Here is a tiny trained network, its code and every weight. The questions are about switching its units off for an input and a target symbol, where a switched-off unit gives its printed mean instead of its output.

import numpy as np


def w(rows, s, z=0):
    codes = np.array(rows[::2]) - 128.0
    scale = np.full(codes.shape[1], s)
    scale[-1] = z or s
    return codes * scale


def norm(h):
    return h / np.sqrt((h * h).mean(-1, keepdims=True) + 1e-5)


def f(y):
    return y / 2 * (1 + np.tanh(0.7978845608 * (y + 0.044715 * y**3)))


def softmax(a):
    e = np.exp(a - a.max(-1, keepdims=True))
    return e / e.sum(-1, keepdims=True)


def log_softmax(a):
    a = a - a.max(-1, keepdims=True)
    return a - np.log(np.exp(a).sum(-1, keepdims=True))


def net(x, mask):
    ids = ['αδζηθλμξπστ'.index(c) for c in x.split()]
    T = len(ids)
    res = E[ids] + P[:T]
    u = 0
    for l in range(2):
        r = norm(res)
        for j in range(2):
            rows = slice(2 * j, 2 * j + 2)
            q, k, v = (r @ M[l][rows].T for M in (Q, K, V))
            z = softmax(np.where(np.tri(T) > 0, q @ k.T / 2**0.5, -1e9)) @ v
            o = O[l][rows]
            res = res + np.where(mask[u + j], z, o[:, -1]) @ o[:, :-1]
        u += 2
        y = f(norm(res) @ A[l][:, :-1].T + A[l][:, -1])
        res = res + np.where(mask[u : u + 4], y, B[l][:, -1]) @ B[l][:, :-1]
        u += 4
    return log_softmax(norm(res)[-1] @ U[:, :-1].T + U[:, -1])


Q, K, V, O, A, B = {}, {}, {}, {}, {}, {}
E = w([
[102,109,86,194,111,160,121,143,105],'α',
[108,136,144,156,59,128,159,113,171],'δ',
[149,106,144,123,78,93,183,181,174],'ζ',
[159,134,116,75,93,51,147,62,218],'η',
[79,103,112,175,141,95,145,130,186],'θ',
[138,141,9,162,79,194,173,177,64],'λ',
[141,99,27,111,120,113,135,121,141],'μ',
[113,125,81,114,81,86,165,132,170],'ξ',
[124,64,112,111,166,80,160,189,164],'π',
[75,90,135,164,87,158,144,226,99],'σ',
[110,99,205,184,120,123,143,150,207],'τ',
],0.013)
P = w([
[100,169,129,80,226,138,87,105,159],'0',
[80,29,138,75,86,234,219,113,192],'1',
[159,173,123,229,155,56,111,106,116],'2',
[41,39,129,61,94,197,204,68,160],'3',
[94,146,132,175,86,77,31,141,181],'4',
[87,210,88,49,33,175,250,154,242],'5',
[150,190,116,185,100,44,110,135,21],'6',
[114,8,156,138,116,152,226,216,113],'7',
],0.016)
Q[0] = w([
[92,186,216,2,210,183,171,76,77],'0.h1',
[207,248,66,104,177,150,118,170,116],'0.h1',
[93,95,101,125,103,115,114,131,111],'0.h2',
[159,180,96,160,166,115,122,171,146],'0.h2',
],0.0081)
K[0] = w([
[145,150,168,70,252,213,210,107,117],'0.h1',
[144,226,109,183,107,134,254,208,171],'0.h1',
[142,112,97,97,98,110,109,162,101],'0.h2',
[137,80,97,194,110,136,201,63,71],'0.h2',
],0.0074)
V[0] = w([
[180,175,46,94,230,112,64,152,170],'0.h1',
[163,29,79,94,149,16,235,254,206],'0.h1',
[225,223,95,140,176,227,211,149,142],'0.h2',
[175,12,106,210,103,83,143,106,97],'0.h2',
],0.0058)
O[0] = w([
[128,128,66,81,120,81,54,61,112,241],'0.h1',
[254,150,167,79,106,182,96,145,73,247],'0.h1',
[59,236,172,141,133,171,87,43,68,162],'0.h2',
[155,93,142,234,126,142,174,69,134,6],'0.h2',
],0.0096,0.0026)
A[0] = w([
[103,165,168,144,169,99,2,199,177,159],'0.n1',
[127,161,146,132,51,27,97,138,93,177],'0.n2',
[151,103,178,194,190,21,69,107,95,1],'0.n3',
[117,136,152,97,82,187,204,36,138,132],'0.n4',
],0.0094,0.0024)
B[0] = w([
[106,10,165,112,131,102,44,148,99,213],'0.n1',
[184,112,130,190,9,123,88,147,96,254],'0.n2',
[197,90,130,192,200,168,168,86,112,190],'0.n3',
[148,82,110,105,154,160,144,237,71,252],'0.n4',
],0.012,0.0047)
Q[1] = w([
[80,130,146,18,179,178,113,43,104],'1.h1',
[70,32,169,118,151,72,99,165,63],'1.h1',
[204,49,131,143,106,145,191,155,181],'1.h2',
[102,2,206,104,142,109,144,111,41],'1.h2',
],0.013)
K[1] = w([
[68,221,128,52,188,112,134,114,96],'1.h1',
[53,102,138,95,84,96,76,161,149],'1.h1',
[170,123,127,183,86,65,85,125,145],'1.h2',
[86,120,133,100,86,126,3,155,206],'1.h2',
],0.015)
V[1] = w([
[97,110,8,174,165,130,106,109,92],'1.h1',
[205,120,138,94,157,122,109,113,85],'1.h1',
[156,180,170,137,88,48,121,44,204],'1.h2',
[122,97,232,143,208,56,116,103,176],'1.h2',
],0.015)
O[1] = w([
[172,68,255,130,81,119,103,85,114,253],'1.h1',
[130,93,59,187,156,60,114,122,116,193],'1.h1',
[95,90,88,126,191,167,81,34,113,109],'1.h2',
[139,174,33,167,141,120,180,16,123,128],'1.h2',
],0.015,0.007)
A[1] = w([
[157,84,164,167,123,66,5,103,84,238],'1.n1',
[137,116,186,110,102,145,135,97,107,96],'1.n2',
[114,107,115,107,141,136,176,90,136,3],'1.n3',
[115,88,113,93,94,166,179,130,115,51],'1.n4',
],0.021,0.0064)
B[1] = w([
[227,189,80,125,164,165,134,27,47,255],'1.n1',
[9,107,45,129,167,98,156,119,104,158],'1.n2',
[139,144,169,177,77,229,111,170,102,140],'1.n3',
[148,154,187,122,151,76,75,113,186,169],'1.n4',
],0.016,0.027)
U = w([
[134,208,144,86,106,83,194,167,145,202],'α',
[114,148,66,89,214,172,141,211,137,187],'δ',
[46,123,116,128,87,82,125,79,141,203],'ζ',
[193,65,139,196,2,142,88,94,108,37],'η',
[102,152,76,72,88,222,255,122,148,79],'θ',
[132,42,149,47,140,197,195,152,100,122],'λ',
[153,27,55,161,3,70,91,174,94,147],'μ',
[160,81,149,134,183,98,13,145,160,4],'ξ',
[146,201,133,107,242,110,129,67,94,200],'π',
[111,228,162,83,172,244,107,142,162,29],'σ',
[111,23,71,140,98,213,78,129,147,67],'τ',
],0.0098,0.0029)

Each question gives the input, a string of symbols that net reads in full, and the target symbol t.
The units are the heads (2 rows each of Q, K, V and O) and the neurons (one row each of A and B). Each row of codes is followed by its name. A weight is (code - 128) times the scale printed after its matrix; where a second scale follows, it is the last column's (O, A, B and U).
mask holds one flag per unit, layer by layer, with each layer's heads first. A switched-off unit (its flag False) gives its mean, the last column of its rows in O or B, instead of its output. The means were averaged over made-up inputs and are rounded, as every weight is.
A unit's drop is (log p(t) with every unit on - log p(t) with that unit switched off) / (log p(t) with every unit on - log p(t) with every unit switched off).
The circuit of an input: a set's keep is (log p(t) with only the set's units on - log p(t) with every unit switched off) / (log p(t) with every unit on - log p(t) with every unit switched off). Starting from all 12 units, units are removed one at a time, each time the one whose removal leaves the highest keep (on an exact tie, the one counted first), for as long as the keep stays at least 0.8.
circuit, biggest first: the units of the circuit, biggest drop first
top k neurons: the k neurons with the biggest drops, biggest first
k most important neurons of layer l: the k neurons of layer l with the biggest drops, biggest first
heads that matter: for each layer, one digit per head in row order, 1 if its drop is at least 0.15 and else 0, layers parted by /
input λ σ σ τ ξ ξ λ ζ, target ξ: top 2 neurons => 1.n1; 0.n2
input ζ λ ξ ξ λ α λ, target μ: circuit, biggest first => 1.h2; 0.n2
input λ μ ξ ζ λ σ, target ξ: top 2 neurons => 1.n1; 0.n2
input π τ ζ δ, target μ: heads that matter => 10 / 11
input λ λ λ δ, target λ: circuit, biggest first => 1.h2; 0.n4
input λ λ λ ξ δ ζ, target λ: heads that matter => 00 / 11
input λ ζ α σ η λ, target ζ: top 2 neurons => 1.n1; 1.n2
input θ δ η ζ, target η: heads that matter => 10 / 01
input ξ θ σ λ, target ξ: circuit, biggest first => 1.n4; 1.n1
input ξ τ μ σ, target ξ: circuit, biggest first => 1.n4; 1.n1; 0.n1
input ξ δ α μ, target ξ: circuit, biggest first => 1.n4; 1.n1; 0.n4
input λ ζ η α ζ δ, target τ: heads that matter => 00 / 11
input λ σ ξ λ σ σ ξ σ, target α: heads that matter => 00 / 11
input σ α σ α θ σ, target α: circuit, biggest first => 0.n1; 1.h2
input δ α σ θ, target σ: 2 most important neurons of layer 0 => 0.n1; 0.n4
input π σ σ λ, target μ: circuit, biggest first => 1.n1; 1.h2
input δ η σ θ α ξ λ α, target ζ: heads that matter => 10 / 10
input θ θ τ δ α ξ η σ, target ζ: heads that matter => 10 / 10
input θ δ δ μ σ σ, target σ: heads that matter => 10 / 01
input λ θ σ ζ η η λ μ, target τ: 2 most important neurons of layer 1 => 1.n1; 1.n3
input θ α λ δ, target η: top 2 neurons => 1.n3; 0.n1
input θ θ θ π, target η: most important neuron of layer 1 => 1.n3
input λ λ ξ θ η λ π σ, target τ: top 2 neurons => 1.n1; 0.n4
input σ λ ξ ζ ξ λ, target ξ: heads that matter => 00 / 01
input ξ λ λ τ, target ξ: heads that matter => 11 / 10
input η λ ξ σ θ π, target ξ: heads that matter => 00 / 01
input σ λ λ σ η δ λ ξ, target τ: top 2 neurons => 1.n1; 0.n4
input λ α μ η, target λ: 2 most important neurons of layer 0 => 0.n3; 0.n4
